Below are the code and all the weights of a small trained network. Each question names an input and a class and asks about switching units off, where a switched-off unit gives its printed mean instead of its output.

import numpy as np


def w(rows, s, z=0):
    codes = np.array(rows[::2]) - 128.0
    scale = np.full(codes.shape[1], s)
    scale[-1] = z or s
    return codes * scale


def norm(h):
    return h / np.sqrt((h * h).mean(-1, keepdims=True) + 1e-5)


def f(y):
    return np.maximum(y, 0)


def log_softmax(a):
    a = a - a.max(-1, keepdims=True)
    return a - np.log(np.exp(a).sum(-1, keepdims=True))


def net(x, mask):
    res = np.array(x, float).reshape(1, 8) / 4 @ E
    u = 0
    for l in range(4):
        y = f(norm(res) @ A[l][:, :-1].T + A[l][:, -1])
        res = res + np.where(mask[u : u + 4], y, B[l][:, -1]) @ B[l][:, :-1]
        u += 4
    return log_softmax(norm(res)[-1] @ U[:, :-1].T + U[:, -1])


A, B = {}, {}
E = w([
[197,103,207,61,234,196,58,158,152,59,154],'x0',
[38,163,142,128,35,50,117,122,208,75,93],'x1',
[121,158,172,148,211,127,80,179,89,173,44],'x2',
[125,77,151,166,104,105,111,150,47,238,133],'x3',
[137,127,151,134,84,180,54,144,3,110,186],'x4',
[108,57,112,76,97,105,168,28,168,113,149],'x5',
[148,97,128,57,125,141,148,216,120,68,166],'x6',
[141,48,88,101,193,72,59,127,160,98,234],'x7',
],0.0023)
A[0] = w([
[154,170,86,217,133,160,143,176,42,142,141,2],'0.n0',
[180,50,136,125,145,166,34,140,76,130,204,12],'0.n1',
[101,96,136,195,96,98,132,38,67,254,119,181],'0.n2',
[135,103,53,140,119,84,113,88,189,112,207,18],'0.n3',
],0.0029,0.00086)
B[0] = w([
[187,134,100,132,187,118,47,103,147,196,47,194],'0.n0',
[84,64,137,122,54,89,182,77,152,67,128,238],'0.n1',
[50,154,2,220,77,82,82,176,163,161,75,253],'0.n2',
[187,125,136,134,172,153,80,150,55,128,136,194],'0.n3',
],0.0036,0.0029)
A[1] = w([
[197,45,103,64,178,130,155,87,91,168,214,111],'1.n0',
[69,136,172,112,133,148,94,31,143,69,127,107],'1.n1',
[186,136,252,113,185,204,135,178,70,149,117,3],'1.n2',
[124,186,143,139,22,205,154,169,17,117,170,33],'1.n3',
],0.0032,0.0022)
B[1] = w([
[172,67,207,60,122,153,185,104,155,38,155,252],'1.n0',
[237,139,180,65,164,173,125,82,123,131,128,188],'1.n1',
[1,74,188,111,41,104,155,243,95,159,154,185],'1.n2',
[199,155,62,137,200,85,42,79,156,151,67,188],'1.n3',
],0.0045,0.0024)
A[2] = w([
[136,96,119,131,74,121,82,85,112,129,121,147],'2.n0',
[120,160,90,119,90,126,209,103,181,128,85,84],'2.n1',
[148,171,91,168,158,148,71,141,58,181,109,5],'2.n2',
[135,122,110,143,253,103,109,147,149,188,114,77],'2.n3',
],0.0051,0.0021)
B[2] = w([
[112,214,94,165,160,167,127,189,134,219,131,247],'2.n0',
[69,32,103,157,63,98,179,85,68,126,248,236],'2.n1',
[239,128,85,69,212,72,64,58,251,140,93,250],'2.n2',
[243,206,38,143,207,140,2,80,103,166,95,208],'2.n3',
],0.0038,0.0025)
A[3] = w([
[82,117,100,161,36,54,143,156,123,169,139,45],'3.n0',
[85,220,183,140,112,117,161,57,169,53,36,57],'3.n1',
[78,134,102,93,123,56,41,253,97,82,164,255],'3.n2',
[152,80,182,123,160,181,154,213,59,184,33,136],'3.n3',
],0.0035,0.00089)
B[3] = w([
[62,108,108,162,130,91,153,92,144,107,211,238],'3.n0',
[213,35,89,116,174,140,171,90,80,81,204,193],'3.n1',
[38,181,123,187,59,145,212,94,94,172,73,253],'3.n2',
[111,255,198,109,115,192,70,232,120,146,57,210],'3.n3',
],0.0038,0.0024)
U = w([
[87,159,250,81,99,202,127,246,87,115,81,2],'0',
[203,182,76,148,197,115,22,124,142,188,42,176],'1',
[8,95,61,191,12,69,202,104,133,158,167,134],'2',
[216,31,169,32,159,164,177,73,143,1,211,162],'3',
],0.0072,0.0013)

Each question gives the input, the list of numbers given to net, and the class t.
The units are the neurons (one row each of A and B). Each row of codes is followed by its name. A weight is (code - 128) times the scale printed after its matrix; where a second scale follows, it is the last column's (A, B and U).
mask holds one flag per neuron, layer by layer. A switched-off neuron (its flag False) gives its mean, the last column of its row in B, instead of its output. The means were averaged over made-up inputs and are rounded, as every weight is.
A unit's drop is (log p(t) with every unit on - log p(t) with that unit switched off) / (log p(t) with every unit on - log p(t) with every unit switched off).
The circuit of an input: a set's keep is (log p(t) with only the set's units on - log p(t) with every unit switched off) / (log p(t) with every unit on - log p(t) with every unit switched off). Starting from the 12 units with the biggest drops (on a tie, the unit counted first), units are removed one at a time, each time the one whose removal leaves the highest keep (on an exact tie, the one counted first), for as long as the keep stays at least 0.8.
units of the circuit, in order: the units of the circuit, biggest drop first
top k neurons: the k neurons with the biggest drops, biggest first
k most important neurons of layer l: the k neurons of layer l with the biggest drops, biggest first
drop when u is switched off: that unit's drop, to one decimal
input [2,-6,6,1,-1,6,0,-1], class 0: units of the circuit, in order	(3.n3, 1.n2)
input [-8,-4,-5,-1,4,-5,5,5], class 1: top 3 neurons	(1.n3, 1.n2, 0.n3)
input [-6,-5,-8,8,3,-1,-1,-4], class 1: units of the circuit, in order	(2.n2, 1.n3)
input [7,2,-7,2,7,-7,-2,-4], class 1: top 3 neurons	(1.n3, 1.n0, 2.n2)
input [-2,5,-5,-8,-3,5,-5,0], class 3: top 2 neurons	(1.n1, 0.n2)
input [2,2,3,-5,5,5,0,-6], class 3: 2 most important neurons of layer 3	(3.n1, 3.n2)
input [-6,0,1,-8,7,3,5,-2], class 1: units of the circuit, in order	(1.n3)
input [-7,-4,-4,-2,-8,-6,4,8], class 3: top 2 neurons	(1.n0, 0.n2)
input [0,5,4,-6,-4,-7,-7,-8], class 2: top 2 neurons	(2.n1, 1.n3)
input [4,1,5,-1,7,-4,-3,3], class 0: units of the circuit, in order	(1.n2, 0.n2)
input [0,5,-5,-1,-2,7,2,2], class 3: top 3 neurons	(0.n2, 0.n3, 1.n1)
input [-1,0,-2,6,-6,4,1,8], class 3: top 2 neurons	(1.n0, 0.n3)
input [7,-2,-5,-2,-7,-8,7,0], class 0: top 2 neurons	(1.n2, 2.n2)
input [3,-5,-6,-1,-6,-2,-7,-6], class 2: units of the circuit, in order	(2.n1)
input [8,-3,-1,7,2,-7,6,5], class 0: units of the circuit, in order	(1.n2, 3.n2)
input [6,-2,5,5,-7,7,4,-2], class 0: units of the circuit, in order	(3.n3, 2.n2)
input [-5,-8,3,-6,-3,2,7,-6], class 0: top 4 neurons	(0.n2, 0.n1, 3.n3, 0.n0)
input [3,5,6,-5,-7,5,5,-8], class 3: top 2 neurons	(3.n1, 0.n2)
input [-8,-1,-4,8,8,-3,-1,-2], class 1: top 2 neurons	(2.n2, 1.n3)
input [8,8,-3,8,6,-2,-4,-6], class 1: drop when 2.n2 is switched off	0.1
input [5,-7,8,2,-5,2,6,2], class 0: drop when 1.n2 is switched off	0.4
